After every row comes roughly how far along a hidden order it lies, from 0 to 9.
[118  14 -41   5   8  37 -91 -42   8 -28  16 -65  48 -26 -12 -12 -28  43
  20  63 -65  -2 -33 -49 -26  87   1   8  40  -9 -19  -6] => 8
[   2   13  -14  -23   35  -13  -29  -27  -39    7   26  -49   37  -12
    0   28  -62   36  -10   -5  -19    5   47 -105  -28   59    9    6
   19   -2   14  -14] => 4
[   2    4   12  -40   34   13  -41  -22    6   -8    4  -10   18    6
    3   -7  -57   62  -13  -15  -26   -5   30 -125   18   46    7   20
   29  -10   -8    8] => 4
[  66  -18  -27  -57   43   -8  -87  -32   12  -29   19  -20   25   -2
   -1   62  -33   74  -12   18  -33   -7  -14 -127   35   79   10  -17
   75   -6  -45    4] => 5
[ 33 -20   2 -37  12  19 -28   2  10   4 110 -24   8 -11   6   7 -22  43
   9  -4  16 -33  -6   2  19  29  16 -18 -11  -1 -20  -5] => 1
[ 22  -3   6 -15   2  35 -26  -2   1  10  97 -35  19 -16   4 -27 -32  34
  17   0   5 -27   6   8  -8  22  10   2 -25  -2   0  -7] => 1
[ 15  -8 -44 -17  31 -38 -66 -22 -64   8  24 -68  36 -12  -1  81 -33   4
  11  23  -6  14  43 -42 -44  46   2 -17  30  10  -1 -24] => 6
[  36   12  -29  -37   42  -11  -41  -37  -23   -6   57  -59   42  -22
   -1   44  -52   57  -17    6  -30   -5   19 -120  -16   93   16   -9
   36   -5   -1  -17] => 5
[ -9  -1  18 -30  28  16 -40 -11 -11   9  37 -28  17   1   6 -13 -61  45
   2 -17 -10 -11  42 -78  -3  30   7  19   2  -5   3   3] => 3
[ 22  11 -32  -3  27 -14 -58 -33 -51   1  -7 -64  39 -12  -4  39 -47  15
   7  26 -33  21  40 -81 -48  55  -1   5  33   3   8 -17] => 6
[ 78  17 -28  28  -9  27 -49 -25  10 -21 -24 -38  28 -19 -12 -24   5   4
  18  53 -49   8 -32  -2 -32  45  -6  11  21  -5  -7  -1] => 8
[  6  14  16   0  -3  40   2  -5   8  11  62 -27  16 -15   1 -52 -36  30
   6 -10  -6 -20   9  -4 -13  17   8  18 -34  -7  18  -4] => 1
[ 13 -27 -28 -47  40 -33 -71 -13 -36   1  43 -39  19  -1   5  86 -35  26
   5  10   4  -1  26 -61   2  43   8 -27  41   8 -24 -10] => 5
[ -8   8 -14 -25  31  -8 -36 -23 -52  17  63 -63  40 -15   3  28 -65  37
   1  -5  -9  -1  57 -84 -35  53  10   4   8   2  16 -20] => 4
[ 46  -4 -41 -16  30 -17 -87 -30 -38  -8   4 -58  38 -10  -4  57 -39  23
  13  37 -33  11  21 -75 -30  63   1  -6  48   3 -15 -13] => 6
[  5 -15   9 -38  24  14 -46  -6  -5   7  67 -25  13  -1   7  16 -51  46
   7 -12   3 -19  27 -53  11  25  10   2   1  -2 -11   0] => 3
[  3 -13 -17 -31  37 -21 -67 -20 -31  -2 -19 -31  21   6   2  48 -43  25
   4   7 -16   9  40 -90  -6  32   1  -1  40   3 -15  -3] => 5
[ 17  29  17  -1   5  58  -6 -16  -2  16  88 -59  38 -26   0 -82 -68  51
   8  -8 -23 -20  27 -41 -37  46  11  34 -40 -12  31 -10] => 1
[  13   23  -26  -22   33  -20   -5  -33  -34    3   43  -54   43  -24
   -2   41  -45   38  -25   -1  -25    6   29 -104  -29   77   14   -7
   21   -4   19  -22] => 5
[ 89  22 -18  15   2  40 -63 -36  40 -40 -67 -18  25  -8 -13 -42  -7  35
   3  49 -74   8 -44 -72   0  62  -7  27  50 -15 -20  14] => 8
[ 67  23 -32  23   4   8 -25 -27   6 -24 -35 -26  26 -16 -12   6  11   4
   1  44 -45  14 -30 -18 -22  50  -4   4  32  -5  -3  -5] => 8
[-16   6 -15 -24  26 -17   4 -15 -58  28 108 -68  39 -25   5  38 -57  23
  -2 -14  14  -8  55 -32 -44  42  16 -14 -17   5  25 -30] => 3
[ 13  -4 -11 -35  29  -2 -21 -16 -29  14 113 -51  31 -22   6  32 -52  47
  -4 -13   8 -19  29 -52 -12  54  19 -17  -6   0   0 -21] => 3
[ -9 -17  -8 -32  36 -16 -85 -15 -47  11   2 -47  24   8   5  40 -63  20
  18   4  -9   8  65 -82 -20  21  -1   9  25   5  -8  -4] => 4
[ 85  22 -46  21  -6   8 -11 -28   6 -23  18 -40  31 -33 -12  17  20   7
  -1  48 -37   4 -52   6 -28  66   4 -15  22  -4  -3 -17] => 8
[ 68  12 -53  -1  22 -10 -63 -36 -41  -9  28 -77  51 -29  -8  48 -28  19
  10  48 -38  11   6 -53 -50  81   5 -11  37   2  -2 -24] => 7
[ 94  11 -17  25 -13  54 -74 -24  27 -24 -16 -39  26 -15 -11 -55  -3  20
  31  57 -53  -3 -39   9 -18  34  -8  24  15  -8 -17   7] => 9
[ 52 -24   1 -26   4  40 -76   1  15  -2  86 -35  10  -8   4 -14 -26  40
  31  16   0 -33  -9  13  12  18   8  -5 -11  -2 -29   2] => 0
[-10   2 -15 -34  28 -28   5 -13 -32  10  65 -34  22 -13   5  53 -34  26
 -19 -16   8  -4  30 -61 -11  42  13 -19   6   3   7 -19] => 4
[ 30   7  20 -14   3  55 -24  -9  34  -5  56 -15  12  -8   1 -66 -34  50
   7  -2 -21 -26 -10 -37  14  26   8  23 -16 -12  -5   8] => 0
[ 79  18 -22  38 -17  48 -57 -21   5 -12   1 -67  34 -23 -11 -56  -7   7
  35  55 -48  -1 -23  25 -43  36  -8  23  -4  -5   2  -4] => 9
[ 80  11 -21  26  -6  38 -80 -26  17 -24 -46 -34  25  -9 -11 -39 -10  14
  29  55 -59   7 -25 -13 -21  37 -11  26  28  -6 -15   8] => 8
[ 30  21 -32  10  15 -14 -31 -32 -28 -11 -41 -40  32 -11  -8  25 -20   6
  -4  26 -43  23  10 -66 -37  49  -3   7  34  -1   8 -11] => 7
[ 14  -5  14  -4   0  50 -54  -1  -3  10  52 -39  17  -6   2 -56 -47  28
  35   8  -9 -19  24  11 -15   6   0  26 -28  -3   2   2] => 0
[  77   30  -39  -11   34   11  -65  -54  -22  -15   25  -80   63  -30
   -9   12  -57   59   -5   34  -66    9    9 -127  -44  116    7   12
   45  -10    6  -17] => 6
[ 47 -29  -4 -31   6  30 -65   3   9   3 108 -37  10  -8   6   0 -24  37
  30  12  11 -34  -8  27  14  19  11 -14  -8   1 -30  -3] => 0
[   5  -36  -11  -52   40  -11 -100  -11  -26    1   24  -30   13   13
    7   57  -53   38   16    3   -2   -7   44  -77   12   20    3   -6
   35    5  -33    2] => 4
[102  17 -35  26 -18  45 -34 -24  11 -14  60 -63  38 -39 -11 -33   4  18
  27  56 -37 -13 -55  45 -38  59   4  -1  -8  -5  -3 -14] => 9
[-12 -25  -7 -38  23 -13 -37   5 -35  21  95 -37  12  -5   9  48 -35  18
  15 -10  31 -17  42  -1  -7  12  11 -22  -9   8  -8 -15] => 3
[ -3  -7 -20 -19  27 -35 -35 -16 -24  -6 -32  -8  12   6   0  58 -20   9
 -11   4 -13  17  20 -81   2  27   0  -8  44   3 -12  -2] => 5
[  33  -10   -7  -55   41   12  -67  -23  -10    0   87  -49   30  -10
    5   18  -66   71    0   -2  -13  -20   25 -100    6   63   16   -3
   21   -5  -17   -6] => 3
[ 93   2 -43  -3  13   6 -74 -37   2 -30 -14 -33  31 -15  -9  27  -4  26
   9  54 -48   6 -32 -45 -11  70  -1  -6  56  -3 -26  -4] => 7
[ 70   3 -54  -4  15 -22 -40 -28 -19 -18  17 -48  33 -22  -8  66   7   7
   0  43 -25   9 -23 -23 -22  66   5 -29  44   3 -14 -19] => 7
[106  15 -36  17 -10  25 -28 -25  24 -30  16 -30  25 -27 -11  -5  24  13
   5  53 -40  -4 -66  13  -9  61   3 -10  25  -6 -15  -7] => 9
[ 67  24 -32  21   2  12 -31 -32   2 -24 -39 -31  32 -17 -12  -5  -6  11
  -1  43 -53  14 -28 -48 -25  57  -4   9  35  -6  -1  -5] => 8
[ 60  -8 -29  15   2   1 -93 -18  -8 -20 -65 -31  15   3  -7  10  -2  -4
  32  53 -39  14  -9 -12 -16  19 -13   8  41   3 -22   7] => 8
[  4  -9  -6 -31  34 -14 -36 -16 -16   0  44 -19  14   0   5  39 -40  40
 -11 -10  -3  -6  23 -87   7  39  11 -10  23  -1 -11  -6] => 4
[ -6  10   8   1   3  39 -30  -5 -38  30  96 -74  35 -22   4 -47 -64  26
  32  -6   0 -19  56   2 -55  20   7  24 -51   0  29 -19] => 1
[ 41 -10   6 -32  16  42 -74 -12   5   6 105 -53  29 -14   6 -30 -61  62
  25   6 -10 -34  17 -34   1  45  13  13 -15  -6 -13  -3] => 1
[ 46  -5 -11 -14  -2  27 -12  -2   4   6 118 -41  17 -26   2  -6 -13  28
  15   7   9 -30 -17  37  -8  33  15 -18 -26  -1  -4 -15] => 0
[ 15   9 -30  -1  28 -11 -73 -31 -58   5 -19 -68  45  -9  -4  29 -54  14
  17  31 -35  22  57 -81 -59  50  -5  17  29   4  10 -13] => 6
[ 89   6 -25  17  -8  29 -61 -23  29 -31 -35 -19  18  -9 -11 -18  14  12
  17  53 -49   1 -52  -3  -1  36  -5   7  37  -6 -25   8] => 8
[125   0 -33   8  -6  50 -87 -27  32 -31  30 -48  32 -24 -10 -25   2  38
  29  67 -52 -14 -59   8  -6  63   0   0  26  -8 -33   0] => 9
[ 13   3  -3 -30  16  12   0  -8 -14  13 114 -42  23 -22   4   1 -43  43
  -3 -15   9 -24  17 -27 -10  43  19 -10 -22  -3   9 -17] => 2
[ 15 -11  -2 -39  22  11 -27  -7 -11  10 108 -39  20 -13   7  13 -42  50
   3 -11  12 -25  20 -35   2  38  17 -13  -9   0  -7 -12] => 2
[  40   -8  -12  -30   37    0 -100  -31    6  -25  -60  -13   15   17
   -2   22  -42   46    1   25  -50   11   13 -127   17   48   -5   19
   69   -6  -31   16] => 6
[ 41  31 -46  -2  23 -23   3 -38 -31 -10  27 -51  47 -33  -9  51 -18  23
 -25  21 -34  16  -5 -78 -41  87  11 -15  32  -3  18 -27] => 6
[ 11   1 -11 -38  28  -2  -9 -16 -26  13 116 -49  29 -22   5  30 -49  46
  -8 -14   8 -19  25 -53 -12  56  20 -17  -8  -1   6 -20] => 3
[ -5  25  13   5  -2  31  24  -7 -11  20  78 -41  25 -25   1 -50 -40  23
   2 -15   4 -18  22  -4 -35  24  11  19 -45  -5  34 -15] => 1
[ 47   7  18 -15   6  66 -54 -17  30  -3  67 -38  25 -12   0 -77 -48  65
  19   6 -31 -29  -3 -45   2  39   8  30 -16 -13  -4   6] => 0
[ 27  -1 -26 -37  36 -25 -34 -26 -16 -10  24 -30  28  -9   0  62 -31  39
 -20  -1 -16   3   9 -96   5  64  11 -18  43  -1 -12  -9] => 5
[117  10 -29  19  -9  61 -89 -30  21 -23  33 -63  41 -28 -10 -49 -14  34
  37  64 -53 -13 -43  10 -27  71  -1  16   9  -9 -18  -2] => 9
[  6 -21  19 -26   6  27 -40   6  16   4  52  -6  -6   7   6 -21 -24  30
  18  -8   7 -23  10  -2  22  -9   4   6 -13  -2 -18   9] => 1
[ 56  -9  17 -11   6  66 -75  -9  31  -7  52 -28  14  -3   1 -59 -45  57
  30  13 -25 -29  -2 -28  14  26   4  26  -5 -10 -21  13] => 0
[ 25 -21 -30 -45  41 -23 -92 -21 -40  -1  44 -53  30  -1   3  75 -48  36
  11  15 -10  -1  37 -85 -10  46   7 -15  46   5 -23 -11] => 5
[ 118  -20  -29   -4   -5   38 -108  -18   42  -38   -5  -24   13   -5
   -8   -7   14   27   34   68  -45  -13  -58   15   20   40   -5   -5
   43   -5  -56   13] => 9
[ 72   3 -27  10   6  18 -88 -28   8 -27 -53 -23  24  -3 -10  -4  -8  17
  20  55 -53  13 -22 -40  -9  41 -10  16  48  -5 -24   8] => 8
[  7   4  14  -9   3  36 -24  -3  -8  16  72 -40  22 -11   4 -42 -43  30
  22  -3   0 -20  25   3 -16  12   6  16 -32  -3   8  -4] => 1
[ 52   8 -39  -3  22 -11 -62 -34 -28 -15 -12 -48  37 -14  -7  39 -23  19
   4  36 -40  15   4 -68 -29  64   0  -1  45  -1  -8 -11] => 7
[ 41   4 -30  -4  18 -15 -54 -27 -15 -19 -50 -23  22  -1  -6  36 -11  14
  -1  30 -42  18   0 -72 -12  39  -5   1  52  -1 -16  -1] => 7
[ 22  -1   1  -7  -6  24   0   3  12   4  82 -17   8 -15   3 -18  -1  21
   9  -1  10 -24 -18  35   1  15  10 -10 -25  -2  -4  -7] => 0
[ 31  13 -39  12  17 -14 -60 -31 -51   0 -14 -69  44 -17  -7  37 -34  10
  16  42 -35  22  32 -50 -60  54  -4   7  27   4  10 -18] => 7
[  91   -9  -38  -40   40    4 -102  -40    5  -32    7  -42   34   -7
   -4   51  -37   63    0   40  -52    0  -14 -119   13   93    6   -9
   78   -7  -40    2] => 6
[ 12 -13  24 -28  16  43 -63  -4  15   4  41 -19   9   7   6 -47 -55  52
  22  -7 -12 -23  23 -46  16  14   4  27  -5  -7 -14  13] => 2
